Each row is followed by its class.
[ -59   34  246  138 -108  168   24  -86 -262 -136 -160   31  -77   80
  151 -381   37 -142   58 -370  -15   50 -102  298  249   32  121  118
  231 -298  -73 -156   41  105 -107  -24 -170]
S
[ 148   78 -374 -217  319 -280  158  346  316  184   64  171  146 -227
 -113  313 -162  199  -21  331   95  -59   89 -347 -182   40 -225 -407
   77  468   97  104  -64   60   -6   -8  341]
A
[ -22  -78  185   24  -87  469  209 -175 -393  147  -55  -87 -267  166
 -173  -95  262 -596  452 -403  120  176 -139  291  173 -142  350  224
  140 -455 -155 -280 -153  733   53  -94 -276]
G
[ 216 -105  -64  309   89  596  151  -67 -277   50   41 -242 -201  194
  -18 -116   47 -131  612 -380  118  175 -164  522  114   34  252  165
  127 -199 -167 -154 -220   21 -166 -137 -129]
T
[ 177 -124  -19   15   71 -309  116  256   13 -260   59   57   -3  -11
   74  104  -80  -46   75 -155  168   19  -87  222  -63   78 -101   33
  174   31  -92   23 -136   56 -217   34 -183]
G
[  78 -203  -60 -148  277 -374 -109 -256   64  -20  483   92  435  -60
  -29  304 -143  308   -7  281 -194 -211  -31 -132 -330  244 -300 -184
 -188  343  -72  302 -220 -395  138 -122  -69]
X
[  28  205 -167  -33  197  -47    7    5  283  371 -173   57 -150  -98
   67  347   -1 -110  -61  465   95  104  267 -411   56 -122   84  104
  -43  383  236  -52  160  531   33  252  402]
X
[ -63   31   77 -154   14 -340 -157  202  139  -70  -71  233   93  -36
  137  -12  -48 -136 -234   12   12 -161   13 -106  185   59 -242 -109
  237  -44  -14   14  167 -127  190    2 -101]
S
[ -74  154  -18  -27  124 -128  -10  157  177  163 -266  -88  -80   25
   87   46 -102   77 -101  245  -30   78  160 -243   48 -167  240   59
  -98  325  259   74  143  190  -63  171  229]
A
[ -49  -49    1  179    5  180   59   22  -64   82   48 -297  147  124
 -151 -227 -125  384   57 -175  -71   28  -96   42 -244  -70  402 -283
 -121  149   98   92 -164 -100 -239  -75  192]
E
[ -59  -76   40   96   99   81  200 -250 -188   16  517  124  197 -179
 -168   -8   29  386  143  -82  -92  -30  -86   -5 -364  194   39 -383
  -74  -32  -99 -154 -303  250 -203  -49  171]
J
[ 163  -90 -109  129  407  106 -348  -53  103  -52  165  -66   15  292
  304 -111 -142  289   36  158 -175  -61  -14  213   -3  198 -137   -9
   73  141  -50   81  -45 -750  131 -122 -216]
V
[-206   68  206  -55  236  218  -77 -175 -208  -48 -111  -52   -6  170
   88 -387  -23  245   26  -69 -319   94  -57  193  124   -1  234   43
  -49  -19  -10   -3   90 -178   56  -91  -84]
J
[  88  -14  -63 -123 -118  219  159  -33 -196  183 -164 -191   87 -103
 -132  -41  -83 -221  349 -203   71   41  -84  128  280   -6   25   71
   62  -13   16   49  -78 -108  102 -132   54]
A
[  -1   25 -106   48  517  415   43 -329  -96  104  240   92 -110   41
  109   12   47  383  278  154 -219  148  -11  128 -129  104  119  -92
  -42  182  -66  -93  -80   -5  -57  -63   65]
J
[  93 -119  -74 -352 -380 -375  229  165  -45  180  -32  -60  607 -348
 -432   44 -227  -85   28 -183  180 -217 -159 -288    0  107 -154 -195
    4  100   68  289 -135 -146  150 -199  259]
X
[  49 -202  252   30  -93 -132  115  242 -268 -346  277  -64  171   89
 -197 -225  -68  131   81 -500   97  -75 -282  402 -213   71   63 -155
   92 -280 -194  -19 -359   24 -220 -167 -432]
V
[ -98    5  -77  -94   59 -349   21  216  109  -68  248  179  217 -164
  -86   15  -70  212 -242  118  -15 -193  -18 -267 -208   61 -190 -452
   45  110   11   13  -90   55  -94   36  115]
Z
[-141   91  190  -23  245  196  284  -29 -255  -48   29   85 -155    8
 -102 -216   56   68  113 -227  -32  162  -92  124  -55  -74  288  -97
   40  -64  -73 -199  -80  557 -221   24   27]
G
[-104   -7  190  -95 -326   77    6 -226 -247  163   28  -80  124  -92
 -141  -99  105 -385  140 -106  -18  -85  -48  -35  258   -3    1   33
   59 -331  -36  -83  -23  169  196  -62   23]
G
[ -14  -58   14  -96  -61 -360  259  139   -9   29  145  -24  234 -175
 -282  183  -41   95  -79   35  105  -72  -35 -208 -287  -72   85 -219
 -150  162  103  108 -238  420 -189   64  129]
A
[ 100   21 -241  135  504  280  -65  -70   82   74  -27   15 -124   91
  251 -151 -154  425  230  142 -152  129    0  143   27   83   -2    9
  108  313   25   -7   62 -368  -48 -111  197]
T
[ 139  -24 -193  -17  203  -35   28  182  162  200  226  -44   47  -13
 -227  220  -54  -19   93  100   63  -13   66 -221 -178   -8  -18 -304
   -7  188    1   52 -143  147   19  -29  149]
Z
[ -40   38   33   72  -17    8  -78  -93   -8  -10  -52   73   36   -2
  154 -174  -16  144  -72  100 -133  -89   37  -41  102   76  -50  -32
   85  -39   35   13   96 -123   24   18   91]
Q
[-189  189  149 -376 -108 -187  283  245 -103  122 -407   40   49 -102
 -263 -165   -9 -332 -129 -221  133   66  -52 -207  141 -245  247 -103
  114    8  148  -49   50  596  100  -10  116]
E
[  28  145  -55  415  133  820  139 -141 -209  305 -228  -72 -643   84
  178   31  242 -324  542  -49   90  480  124  279  433  -84  425  326
  283 -209 -100 -338  163  564 -175  155  169]
Q
[-193  201  275  -82  -48  120  200   80 -229   29 -330  -31  -58   57
 -124 -434  -12  -59   25 -340  -24  184  -63   49  151 -192  401   -5
   55  -90   81  -90   58  365 -153   29   58]
R
[-372  257  109  -33  -54  631  295 -284 -336  397 -210 -256 -224  -27
 -104 -347  142  115  169   28 -149  226   57  -61   79 -343  721   31
 -109  -45  184 -197  104  830 -218   62  429]
J
[   0  115 -279 -324   32 -432  193  365  280  276  -36  120  261 -344
 -290  281 -177   60 -191  264  166 -146  108 -606 -148  -59 -115 -454
   23  422  197  167  -44  327   11    1  503]
Q
[  41 -139  -40   91  158  -38   40  -94  -75  -84  255  -36  117  -13
   47   69  -66  258  185   69  -66  -34  -54   55 -210  111   45  -60
  -82  186  -52  108 -187 -112 -165  -60  -11]
Z
[  29    7    7  113 -260  -42  140  233 -117  -95  -94    0  119  -86
  -35 -210  -80   57   34 -268  104  -78  -94   75  117   55   17 -104
  188 -147  -19  -16  -74   30 -178   21  159]
Q
[-154  100   66  467  524  620 -118 -341 -180  -92  259   83 -432  289
  507 -369  114  548  167  107 -321  230   19  401  -95   96  273   86
   69  -59  -88 -376   30   55 -323  138  -41]
V
[ 247 -195 -177  167  154   93  -12 -126  -61  -16  102  -75  -35   61
  134  191  -41    5  366  -26   84   36  -70  290   62  142  -92  184
   71  119  -96   40 -176 -281  -25  -65  -57]
T
[   4   50   54  -35  421  -61 -129  111   -3 -256 -166  171 -132  185
  338 -246 -142  179  -28  -49 -194   24  -44  274  243   54 -148   88
  202   69  -46   45  129 -427  118  -78 -294]
Q
[ -82  113  145 -178   36 -179  152  339  -98 -205 -380  115  -54   38
   35 -283  -45 -183  -15 -335   93   76 -126  226  293  -96   76   88
  269 -151  -37  -55  113  129  -37  -59 -210]
G
[ -81  -78  157  -23  216 -496 -225  216  133 -328 -190   92   81  203
  344 -155 -182  249 -354   21 -147  -61  -40  151   78   45 -110  135
  -13  172   92  161  125 -507   18   73 -353]
A
[  84   83 -181 -133 -220 -184 -203   72  185  329 -131  -58  291 -139
   11   86 -122 -194  -76  185   45 -170  105 -300  356   70 -282  -45
  105  119  126  185  155 -404  317  -40  380]
S
[ 116  -37 -150   56  503 -137 -179  321  268  -83  108  157 -120  185
  207  103  -66  100  -74  151    2   -7   23   81    4   44 -195 -132
  161  153  -56   -4   32 -230   49   -8 -265]
Z
[ -12 -145    1    3   -8  -38  -87 -313  -89  164  215 -184  231   16
  -33   91  -48  239  116  223 -150  -42   -7  -89 -154   86   83  -19
 -245  248   51  199 -155 -185  -17  -60  197]
G
[-237    8  284 -157  192 -533 -223   44   71 -211   -3  115  177  100
  167 -101  -95  187 -427  188 -298 -137   -3 -108  -21   -2  -86   16
 -158  144  115  198  120 -202  106   74 -252]
Q
[  89 -112  187  160 -132   75  -58 -114 -256  -78 -120 -253  119  165
   84 -285  -95   31  293 -271  -63   93 -119  373  204   72  156  304
  -37  -77   -6  148  -79 -432  -91  -91 -152]
R
[ 177   -3 -129  220  180  332  263  179  -35    8  158   37 -257   69
 -147  168  113  -61  374 -300  199  216  -55  260 -166  -29  240 -126
  141  -84 -139 -280 -239  594 -298   69  -31]
J
[ 114    9  -20 -140 -303 -174  314  524  -18   87 -124  -91   71 -134
 -403   95  -70 -387   60 -481  484  -37  -67  -45   44 -145  117 -202
  198 -130    1  -20 -167  532  -95  -28  110]
S
[  53  -89   56 -139 -194  126  152 -302 -212  367  -62 -156   41 -130
 -295  295  158 -700  389  -57  132   32    7 -122  183  -83  154  275
  -32  -94    1  -34 -134  681  170  -49   61]
T
[ -41 -148  145  145  241  405 -240 -569 -253   39  382 -140  -45  210
  216  -73   56  313  337   84 -248  107  -31  324  -16  174  161  160
 -192  -16  -95   -7  -98 -300   22   -1 -101]
J
[-119  -42  310   28 -310   35  244  -48 -368 -132  174   90  157  -48
 -309 -256  111  -78   80 -477   22    7 -199  134 -142   19   90 -209
   12 -332 -144 -202 -300  432 -185   -9  -66]
R
[-109   64   88   60  345   37  -29 -104   18    3   61   96 -259   92
  187   70   27  120  -72  134  -92   96  135  -68 -158  -55  164   38
  -60  220   53 -118   10  457 -130  152   49]
S
[-176  -24  152  230   46  176  -39 -176 -194 -104  113   -7   28   73
  108 -335   -6  317   25 -145 -180   39  -84  177  -73   29  126 -107
   20  -82  -21 -137  -98  -36 -244   33   17]
R
[  33  147 -146   81  311  229  232  176   77  214  133  109 -301    8
 -119  228  134  -32   96  102  179  153  106 -147 -269  -82  250 -181
   60  100   -2 -303 -152  806 -180  130  181]
V
[-145  168   10  -98   68  243  373  -80 -196  260  -87   22 -110 -136
 -254  -39   83 -154  173  -89   80  140    5 -185    4 -214  350 -127
  -21   65   67 -163  -99  799 -110  -30  224]
Z
[ 184  -90 -154  132  -51  326   23 -307 -176  121  122   15  -29  -67
  126  168  117 -287  478   57   58   -2  -48  209  227  174 -152   90
  234 -137 -148  -92 -128  -31   78  -53   -6]
Q
[  61  107 -260  127  504 -129 -164  210  372   54  218  291  -98    6
  245  153  -41  502 -140  413  -65   44  173 -168 -206  126 -230 -320
  131  313   38  -74   67 -147 -132  176  249]
R
[ -45  -23  102 -123  -36 -138  200  -51 -121   46   56  -67  162  -76
 -214   68   27  -40   35  -18   50   -2  -40 -133 -214  -67  223  -63
 -121  114   62   58 -180  497 -109   63  165]
E
[ -25 -352  199  -67  143   89 -135 -450 -276  -14  490  -75  329  130
 -235   66   75  -52  285 -113 -217 -189 -250  193 -157  146 -106  -44
 -202 -167 -221  110 -338 -288  323 -336 -420]
T
[ 119 -176   40  159  409 -105 -131  -71  -76 -317  197   15    8  179
  297  -42 -128  362  195  -43 -162  -11 -115  406  -69  202  -93  150
    9  127 -116  110 -131 -543  -94  -97 -323]
T
[ -64   21  112  126   28  234  233   -4 -244 -177  133  137 -159  -19
  -24 -185   92  129  163 -290   61  121 -126  222  -97   21  224 -124
  130 -206 -122 -286 -158  462 -290   85  -12]
J
[  79   67 -107   43  308  230  -62    0  105  269   91 -102 -177  133
  -37  119   -3  -22  122  193   15  126  120  -83  -59  -54  166  -71
   12  180   39  -83  -33  207   48   39  148]
V
[  79  247 -208  251  160  429 -169  -99  190  331 -612 -194 -384  259
  155 -116   47 -337  130  123   38  209  208  -47  482 -264  305  401
   73   87  219  -96  271  157  120   64  239]
T
[  67  -82  -77 -103  -53  -32  114 -163  -88  272  264  -99  217 -161
 -221  367   76 -161  276  166   80  -12   -9 -129 -132   83   39   30
 -120  115  -14   64 -218  255   40  -23  170]
V
[  72  -10   46  -81  294  -64  -25  107  -77 -166 -110  122  -41   89
  174 -152 -129   30  111 -142 -104   38  -84  271  249   77 -153   64
  225   31  -85   62   41 -289  108 -110 -233]
Q
[ -85  200 -104  144  231  213  261   92   12  128   16  183 -333  -96
   22  100  114  138   59   93  109  189  131 -100 -123 -115  213 -209
  119   93   41 -339  -62  805 -308  231  309]
A
[  61    7 -166  -44   73  -56 -328 -168  137  173 -142   32  101   11
  289   32  -70 -131   11  307 -127 -148   83  -51  471  118 -380  179
  139   78   34   98  213 -684  436 -108   67]
T
[-100  164  -41  161  468  741  218 -394 -216  292  136   79 -484    1
   40   92  252   35  419  124 -100  356   81   81 -105  -88  401   63
   54   65  -55 -432  -77  899 -206  100  190]
V
[ 164    9 -115  -46  -17 -180  129  184   58    6   -8  236   -5 -148
  -16  180   83 -279   90  -89  263   12   -5   25  100   60 -252  -50
  341 -145  -68 -144  -71  237    1   79  -20]
R
[  -3   50  103   51  124   94  -71  -28  -29  -62  -72  283 -275   68
  300   23  157 -380   67  -67   78  111   36  201  317   22 -160  218
  317 -234 -131 -297  111  257   59  168 -247]
R
[  89  179 -141   57   75  -32  -71  390  268  188 -370  -57 -173  138
   86   -6  -82 -152 -114   72   85   70  147 -131  244 -146   96   28
  143  147  181    6  191  128   17  154  186]
Q
[ 132  127 -284    3  411   35  -83  250  354  250   39  109 -203   78
   75  268  -14    7  -61  343   90   91  193 -251 -117  -14   -9 -116
   97  299   61  -90   33  217   44   79  161]
V
[-176  147  164   94  425 -106 -193    6   92 -155 -185   64 -173  242
  371 -219  -90  390 -254  205 -208  126   97  107   23  -67  149  178
  -49  235  133  -26  200  -35  -96  187  -64]
X
[  61   -3  -76  260 -178  396  -87 -330 -137  310  -23 -235  103  -31
   97 -100  -19   69  342   98  -87   40   15   61  297  102   70   77
   25  -44   63    9    4 -446  100  -56  310]
A
[  56  -87  -45   72   87  -51   71 -114  -35  111  225 -120  171  -84
  -75  147 -144  376   65  152  -42  -25   29 -108 -260   92   80 -141
 -159  335   63  110 -191   34 -173   59  295]
X
[ 199   69 -237    9  468  167   84  148  101  -55 -101  228 -346    6
  237  115  -24  -36  264  -11  111  209   43  240  195   44  -87   72
  345  105  -94 -180   65  126  -38   13  -79]
J
[ 260   86 -475 -210  401 -310  -39  330  452  240   34  160   48 -221
   31  377 -174  119  -29  532  102  -46  179 -363  -30  152 -373 -225
  177  485  116  119  119 -237  158   13  365]
V
[ -98 -110  325  -98   26 -381  166  300 -225 -446  -37   87   76  103
   34 -220  -28   59  -90 -372   65    8 -232  349 -121   30  131   22
  113 -148 -125    2 -146  160 -262  -10 -422]
G
[ -74  -22   28 -202  -91 -255  121   61  -27   45  290  156  274 -210
 -221   71  -48   58 -137 -110   32 -243  -33 -285 -241   44 -114 -403
   11   25  -21   27 -183  323  -33  -58  135]
S
[-202   81  223   20  -17 -325 -262  207   25 -198 -196    1  199  136
  279 -471 -223  408 -399  -34 -254 -126   -9   54  194   38  -85  -73
   51   46  110  117  177 -693   -3   42  -17]
R
[  19 -116  -83   38  571  116 -162 -135  -13 -120  200   91   -9  113
  337  -82 -178  451  164  149 -277   19  -54  259   12  175 -205  -40
   46  242  -95   72  -29 -655   90 -174 -197]
A
[  43 -366  107 -143  144 -187 -139 -469 -194  -73  544   23  320   16
  -30  291   40   19  207  165 -227 -171 -155  111 -203  260 -293   -4
 -195   76 -195  185 -295 -384  248 -174 -298]
G
[ -79  125  -98   58  516  401 -349 -416   84  296  -78  -17 -212  165
  385  -57  -68  133  154  299 -313  102  177   -5  328    3   -3  157
   16  265   87    7  262 -424  317  -98  113]
S
